Each row has a name. Each question is about the rows just above it.

muru: [121 109 121 115 106 118 113 110 106 117 113 117 112 113 115 116 113 120
 107 115 122 117 105 120 114 115 118 117 121 108 116 113 106 118 112 109
 109 105 113 114 117 119 111 117 114 120 117 108 117 111]
Mas: [150 133 127  95 140  94 172 137  93  79 112 105 105 160 128  76 173 167
 113  80 147  87 115 151 148 148  87  95 149  85  85 156  78 173  73  78
 120 116  81 121  86 112 102 111  70 151 169  72 154 156]
gigu: [ 90  98 120  83 145 123 110 155 110 107  83 136  86 145 148 109 112 112
 102 127 109 123 150 126 147 146 103 130 116 146 128 147 137 120 129 140
  93 112  91 139 116 127  87  80 108  90 129 112 139 101]
Bedat: [ 92 169  64 105 177  66 152 135 166  72 132  75 137 128  98  76 151  98
 171  79  73  70 166  82 112 109  67  71  76 130  75 128 141 113  93 115
  95 181 111  96  67  65 140  99  89  94 112 135 101 164]
bima: [152 148 105 137 101  88 150  82 116  99 149  80 144 102  80  96 148 137
 134  79 129  85  82 113  93  93 106  81 122  68  80  99  77 134  75  69
 146 127 123  77  91  92 141 147  96 153 122 100 102 154]
zim: [139 137 122  94 152  95 169 146 106  81 112 108 107 163 132  79 171 159
 121  86 138  90 131 146 151 151  86  99 142 100  90 160  94 167  83  92
 124 127  84 127  88 111 105 106  76 141 165  84 153 156]
Vil: [165 122 163 146 107 153 137 123 110 150 138 148 133 135 140 147 137 160
 114 142 167 149 104 159 139 141 156 148 165 114 145 133 109 152 133 121
 124 108 137 139 152 157 130 154 140 164 149 117 148 129]
pepop: [ 92 169  64 105 177  66 152 135 166  72 132  75 137 128  98  76 151  98
 171  79  73  70 166  82 112 109  67  71  76 130  75 128 141 113  93  92
 119 123  90 109  84  96 106 100  81 118 133  92 124 136]
vez: [152 148 105 137 101  88 141  82 116  99 149  80 144 102  80  96 148 137
 134  79 129  85  82 113  93  93 106  81 122  68  80  99  77 134  75  69
 146 127 123  77  91  92 141 147  96 153 122 100 102 154]
Whose row is [ 92 169  64 105 177  66 152 135 166  72 132  75 137 128  98  76 151  98
 171  79  73  70 166  82 112 109  67  71  76 130  75 128 141 113  93 115
  95 181 111  96  67  65 140  99  89  94 112 135 101 164]?
Bedat
Whose row is [ 92 169  64 105 177  66 152 135 166  72 132  75 137 128  98  76 151  98
 171  79  73  70 166  82 112 109  67  71  76 130  75 128 141 113  93  92
 119 123  90 109  84  96 106 100  81 118 133  92 124 136]?
pepop

mozo: [140 115  92 133 104 139 159 140 140 143 174 146 161 129 133 115 115 140
  81 131 153 128 132]
nenu: [140 115  92 133 104 139 159 140 140 143 174 146 161 129 133 129 133 150
 148 124 121 134 150]
Simub: [140 115  92 133 104 139 159 140 140 143 174 146 161 129 133 115 115 140
  81 131 153 128 129]
nufu: [108 133  81 123 118 127 151 176 117 105 143 139 156 136 155 147 129 128
 152 126 120 118 144]
The entry that follows [134]:
[150]
Whose row is [140 115  92 133 104 139 159 140 140 143 174 146 161 129 133 115 115 140
  81 131 153 128 132]?
mozo
The row with [108 133  81 123 118 127 151 176 117 105 143 139 156 136 155 147 129 128
 152 126 120 118 144] is
nufu
What comes right after [121] in the named rows?
[134]
Whose row is [140 115  92 133 104 139 159 140 140 143 174 146 161 129 133 115 115 140
  81 131 153 128 129]?
Simub
Whose row is [140 115  92 133 104 139 159 140 140 143 174 146 161 129 133 129 133 150
 148 124 121 134 150]?
nenu

Befa: [136 149 178 105 120 123 120]
feg: [159 168 148  96 120 104 107]
Zusag: [136 155 132 121 130 135 114]
vosu: [ 89 114 140 108 117 103 147]
Gote: [121 102 105 134 109 117 100]
nivug: [122 141 107 105  93 149  90]
kek: [111 154 145 117 147 118  86]
bor: [111 145 122 154 112  92 125]
Mig: [101 114 133  76 144 113 145]
The entry that follows [118]:
[86]
The entry that follows [101]:
[114]
The entry that follows [113]:
[145]
The entry that follows [140]:
[108]

kon: [122 165 122 143]
Kun: [149 127 149 165]
Ber: [150 142  87  61]
vik: [103 186 103  88]
mor: [148 166 148 150]
tolaz: [126  74 126 189]
[103 186 103  88] is in which row?
vik
The entry that follows [87]:
[61]
The entry that follows [186]:
[103]
The entry that follows [74]:
[126]
What comes right after [127] in the named rows?
[149]
The row with [126  74 126 189] is
tolaz

mot: [137 124 117 125 142 132 162 118 122 122 136 121 145 122 126 140 123 137
 134 142 132 127 132 139 111 134 139 134 116 119 121  92 103 142 122 131
 136 128 124 134 130 134 120 115 115]
Negu: [126 121 131 113 125 131 141 131 127 140 126 120 126 129 132 115 123 114
  90 135 114 136 135 128 128 135 127 139 128 130 136 156 130  97 126 144
 147 128 135 120 115 131 129 130 130]
Nudi: [114 133 126 112 120 121 133 123 142 120 129 113 115 126 124 133 128 124
 122 131 125 107 121 137 127 145 133 125 116 131 125 129 124 134 128 127
 134 131 126 135 118 108 134 126 124]
tos: [141 125 127 121 123 131 138 146 123 132 127 134 130 127 128 143 119 136
 101 148 130 127 119 127 135 119 139 112 140 132 135 154 111  99 108 131
 127 132 118 133 134 123 119 140 153]
vibar: [118 139 138 123 134 127 133 133 131 128 126 117 138 121 133 139 135 132
 131 131 123 118 131 125 134 130 109 162  99 137 139  95 147 144 124 127
 133 141 125 125 131 119 124 123 129]
Rele: [126 142 132 117 128 125 142 105 127 120 128 110 110 122 133 143 127 107
 128  86 116 125 141 128 124 122 116 118 125 122 127 105 117 137 132 121
 123 138 103 141 133 137 122 129 135]
gib: [115 126 128 140 129 131 119 121 125 138 125 125 146 129 131 115 130 136
 142 140 117 138 121 136 142 143 157 157 181 127 126 115 113 126 128 123
 129 120 111 125 128 115 130 136 124]
Whose row is [114 133 126 112 120 121 133 123 142 120 129 113 115 126 124 133 128 124
 122 131 125 107 121 137 127 145 133 125 116 131 125 129 124 134 128 127
 134 131 126 135 118 108 134 126 124]?
Nudi
Whose row is [126 121 131 113 125 131 141 131 127 140 126 120 126 129 132 115 123 114
  90 135 114 136 135 128 128 135 127 139 128 130 136 156 130  97 126 144
 147 128 135 120 115 131 129 130 130]?
Negu

Pife: [159 105 132 143 166 117 107 133 113 143 135 116 149  95 121  93 121 148
 127]
ledel: [158 124 147 146 137 125 127 136  98 154 132 104 166 115 112 106 128 144
 134]
Tema: [107 107 120  93 137 124  95 106 158 140 125 133 162 136 139 117 134 126
 141]
Bofid: [157 109 138 147 151 129 115 120 103 143 123 106 145 132 129  96 109 154
 116]
sil: [139 131 136 127 104 175 134 128 119 136 106  98 122 145 130 140 129 105
 128]
gopi: [128 131 138 132 106 182 131 136 100 127 124 124 131 134 147 149 143 114
 137]
medo: [117 141 131  97  99 127 115 138 139 129 116 137 139 125 155 158 143 120
 121]
Right after [96] comes
[109]
Whose row is [157 109 138 147 151 129 115 120 103 143 123 106 145 132 129  96 109 154
 116]?
Bofid
Whose row is [139 131 136 127 104 175 134 128 119 136 106  98 122 145 130 140 129 105
 128]?
sil
Right after [148] comes
[127]
The entry that follows [159]:
[105]
Which row holds [107 107 120  93 137 124  95 106 158 140 125 133 162 136 139 117 134 126
 141]?
Tema

Dusa: [109  95  96 110  98 113]
kab: [109  94 123  97 168 157]
laku: [ 96 102 154 143 103  75]
Right after [95] comes
[96]
What comes right after [103] in the named rows?
[75]
The entry that follows [123]:
[97]
The entry that follows [102]:
[154]
Right after [110] comes
[98]
What comes right after [97] in the named rows?
[168]

lasat: [168  87 167 137 120  83 126  76]
gazo: [174 121  89 170 134  92 133  95]
duval: [117  93  60  97 112  91 103 169]
What comes right after [91] in the named rows?
[103]
Right after [92] comes
[133]
What comes right after [170] in the named rows?
[134]
Right after [93] comes
[60]
What comes right after [117] in the named rows?
[93]
The entry that follows [133]:
[95]

seg: [157 149 173 120 103 158 169 173 142  73]
Fizi: [ 80 121 128  81 139 125 186 172 138 127]
zev: [157 149 173 123 103 158 169 173 142  73]
Vekoz: [152 110 100 119 100 131 103 113 132 181]
kole: [ 80 121 128 126 139 125 186 172 138 105]
Gef: [164 131 142 139 108 141  96 123 103 136]
Right after [164] comes
[131]
Right after [120] comes
[103]
What comes right after [126] in the named rows?
[139]

zedi: [135 124 151 125 157 127 128 152 118  88 130 132 126 123 128 101 126 137
 120 139 125 144 104 135 136 142 144 128 141 131 133 117 135 166 123 137
 135 127 121  98 130 129 106 123 107 110 158 123 130 112 139 153 124 106
 116 125 121 119 107 150 129 120 124]
bigep: [123 110 105 168 102 116 136 125 145 133  91 113 123 141  92 105 136 126
 125 132 128 115 126 136 118 130 107 125 129 130 118 120 127 109 127 148
  98 116 136 152 115 110 152 122 161 125 124 123 130 112 139 153 124 106
 116 125 121 119 107 150 129 115 124]
kodo: [136 112 139 151 144 118 133 152 127  86 106 121 123 131 105 137 129 148
 117 145 125 140  99 143 128 144 130 125 145 131 125 150 135 157 122 152
 114 119 123 109 120 117 117 117 127 104 158 115 133 116 117 132 107 161
 158 132 114 131 136 137 139 137 117]
terug: [135 124 151 125 157 127 128 152 118  88 130 132 126 123 128 101 126 137
 120 139 125 144 104 135 136 142 144 128 141 131 133 117 135 166 123 137
 135 127 121  98 130 129 106 123 107 110 158 121 130 127 110 115 114 168
 161 135 119 137 147 124 137 139 121]
kotuz: [134 107 111 156 116 118 137 132 146 125  95 103 130 141  94 102 125 142
 108 150 134 124 117 148 113 136 102 131 134 131 118 119 132 123 129 151
  88 113 126 139 104 111 135 118 156 108 123 110 133 113 137 159 104 134
 133 119 118 123 118 147 131 136 123]
Lavir: [133 146 141  75 150 142 121 129 117 144 168 128 142 120 168 134 112 104
 139 135 137 141 138 129 126 124 134 139 122 124 138 117 130 136 136 107
 145 138 115 111 130 148 100 134 104 128 108 124 126 147 126 116 123 150
 134 120 139 138 149 107 121 145 139]
nofam: [135 124 151 125 157 127 128 152 118  88 130 132 126 123 128 151 126 137
 120 139 125 144 104 135 136 142 144 126 141 131 133 152 135 166 123 137
 135 127 121  98 130 129 106 123 107 110 158 121 130 127 110 115 114 168
 161 135 119 137 147 124 137 139 121]
Whose row is [135 124 151 125 157 127 128 152 118  88 130 132 126 123 128 101 126 137
 120 139 125 144 104 135 136 142 144 128 141 131 133 117 135 166 123 137
 135 127 121  98 130 129 106 123 107 110 158 121 130 127 110 115 114 168
 161 135 119 137 147 124 137 139 121]?
terug
[135 124 151 125 157 127 128 152 118  88 130 132 126 123 128 151 126 137
 120 139 125 144 104 135 136 142 144 126 141 131 133 152 135 166 123 137
 135 127 121  98 130 129 106 123 107 110 158 121 130 127 110 115 114 168
 161 135 119 137 147 124 137 139 121] is in which row?
nofam
The entry that follows [99]:
[143]

Topop: [130 136 134 134 103 140 112 126 117 156 136 129 127 143 141 147 118 170
 122 142 142 128 128 120 132 130 121 116 139 140 135 129 111 121 137 118
 133 121 146  98 109 113 117 147 128 133 133]
Gesip: [124 134 137 133 109 143 111 127 108 148 141 128 125 139 154 148 113 166
 118 141 135 130 121 131 137 131 127 113 135 137 132 129 111 125 141 120
 132 113 144  94 110 113 116 147 129 135 144]
Pid: [140 134 130 131 102 131 118 126 137 157 124 130 129 149 115 142 126 164
 133 142 146 125 136 104 120 128 110 126 144 140 138 128 116 119 126 121
 133 140 140 113 113 115 119 142 128 128 113]
visu: [105 122 134 124 132 142 129 116 127 117 133 128 119 134 147 142 117 126
 126 123 105 131 115 177 153 135 121 107 119 109 135 118 114 131 135 111
 122  99 128 115 116 114 121 134 126 148 163]
Pozuz: [120 132 140 129 116 144 112 127 102 137 145 126 125 134 164 146 109 157
 116 138 126 131 113 143 140 133 131 111 129 131 128 129 114 128 143 122
 130 107 138  96 111 115 114 145 129 137 153]
Giru: [115 125 142 120 133 141 120 127 103 108 144 122 122 128 170 137 105 129
 120 129 107 132  98 162 139 137 132 111 118 117 120 130 123 135 141 128
 124 103 122 109 117 118 115 139 132 141 162]
tum: [116 129 141 124 124 144 116 127 100 123 146 125 124 130 170 142 106 145
 117 134 116 131 105 154 140 136 133 110 124 124 124 130 118 132 143 125
 128 103 130 101 114 116 114 143 130 139 160]
mitek: [144 132 128 127 107 127 122 126 146 151 119 130 130 150 104 139 129 156
 138 140 143 125 136 102 115 128 107 132 145 137 138 127 120 121 121 124
 132 148 132 123 117 118 119 138 129 126 107]
podig: [136 135 132 134 101 135 114 126 127 159 130 130 128 147 127 145 122 169
 127 142 146 126 133 110 127 128 115 121 142 141 137 128 113 120 131 118
 133 130 144 104 111 113 118 145 128 131 123]
kom: [102 135 132 134 101 135 114 126 127 159 130 130 128 147 127 145 122 169
 127 142 146 126 133 110 127 128 115 121 142 141 137 128 113 120 131 118
 133 130 144 104 111 113 118 145 128 131 123]
[144 132 128 127 107 127 122 126 146 151 119 130 130 150 104 139 129 156
 138 140 143 125 136 102 115 128 107 132 145 137 138 127 120 121 121 124
 132 148 132 123 117 118 119 138 129 126 107] is in which row?
mitek
The row with [124 134 137 133 109 143 111 127 108 148 141 128 125 139 154 148 113 166
 118 141 135 130 121 131 137 131 127 113 135 137 132 129 111 125 141 120
 132 113 144  94 110 113 116 147 129 135 144] is
Gesip

